Below is a small trained network, with its code and all its weights. Each question gives an input and a class and asks what happens when units are switched off, that is, made to give their printed mean instead of their output.

import numpy as np


def w(rows, s, z=0):
    codes = np.array(rows[::2]) - 128.0
    scale = np.full(codes.shape[1], s)
    scale[-1] = z or s
    return codes * scale


def norm(h):
    return h / np.sqrt((h * h).mean(-1, keepdims=True) + 1e-5)


def f(y):
    return np.maximum(y, 0)


def log_softmax(a):
    a = a - a.max(-1, keepdims=True)
    return a - np.log(np.exp(a).sum(-1, keepdims=True))


def net(x, mask):
    res = np.array(x, float).reshape(1, 2) / 4 @ E
    u = 0
    for l in range(2):
        y = f(norm(res) @ A[l][:, :-1].T + A[l][:, -1])
        res = res + np.where(mask[u : u + 5], y, B[l][:, -1]) @ B[l][:, :-1]
        u += 5
    return log_softmax(norm(res)[-1] @ U[:, :-1].T + U[:, -1])


A, B = {}, {}
E = w([
[139,165,223,182,118,151,149],'x0',
[58,146,107,153,90,255,124],'x1',
],0.0076)
A[0] = w([
[165,141,95,96,117,104,73,4],'0.n0',
[106,140,113,137,10,150,155,100],'0.n1',
[125,185,105,90,158,133,48,105],'0.n2',
[71,129,1,109,190,190,110,64],'0.n3',
[133,106,24,79,105,59,187,85],'0.n4',
],0.0075,0.004)
B[0] = w([
[116,219,162,41,218,110,133,148],'0.n0',
[123,230,174,151,94,155,44,201],'0.n1',
[92,181,130,167,55,111,51,154],'0.n2',
[200,11,99,139,81,3,254,254],'0.n3',
[32,235,165,60,178,253,55,227],'0.n4',
],0.0066,0.0056)
A[1] = w([
[99,173,63,5,209,174,6,36],'1.n0',
[155,133,117,172,115,141,254,235],'1.n1',
[159,83,121,79,126,72,133,136],'1.n2',
[215,118,219,178,137,37,178,38],'1.n3',
[185,4,29,132,39,117,198,2],'1.n4',
],0.0074,0.0027)
B[1] = w([
[193,120,135,167,206,67,107,252],'1.n0',
[178,154,121,57,199,109,106,237],'1.n1',
[133,157,214,167,111,225,87,189],'1.n2',
[44,54,65,83,85,119,191,254],'1.n3',
[142,67,26,255,46,139,63,251],'1.n4',
],0.0087,0.006)
U = w([
[167,166,159,117,244,47,55,249],'0',
[12,35,159,47,96,66,252,40],'1',
[139,49,20,214,49,122,70,3],'2',
[106,254,230,155,89,219,113,152],'3',
],0.012,0.0021)

Each question gives the input, the list of numbers given to net, and the class t.
The units are the neurons (one row each of A and B). Each row of codes is followed by its name. A weight is (code - 128) times the scale printed after its matrix; where a second scale follows, it is the last column's (A, B and U).
mask holds one flag per neuron, layer by layer. A switched-off neuron (its flag False) gives its mean, the last column of its row in B, instead of its output. The means were averaged over made-up inputs and are rounded, as every weight is.
A unit's drop is (log p(t) with every unit on - log p(t) with that unit switched off) / (log p(t) with every unit on - log p(t) with every unit switched off).
top k neurons: the k neurons with the biggest drops, biggest first
k most important neurons of layer l: the k neurons of layer l with the biggest drops, biggest first
drop when u is switched off: that unit's drop, to one decimal
input [4,-1], class 1: top neuron	[0.n4]
input [8,-2], class 1: top 2 neurons	[1.n3 0.n4]
input [1,-3], class 1: 2 most important neurons of layer 1	[1.n3 1.n4]
input [1,-2], class 1: top 2 neurons	[0.n4 0.n3]
input [1,4], class 3: top 2 neurons	[0.n1 1.n4]
input [-1,0], class 0: top 2 neurons	[0.n4 1.n3]
input [3,-1], class 1: top 2 neurons	[0.n4 0.n3]
input [2,2], class 3: top 2 neurons	[0.n3 1.n4]
input [2,4], class 3: drop when 1.n4 is switched off	0.2
input [-4,-2], class 0: drop when 1.n2 is switched off	0.0
input [4,2], class 3: drop when 1.n4 is switched off	0.1
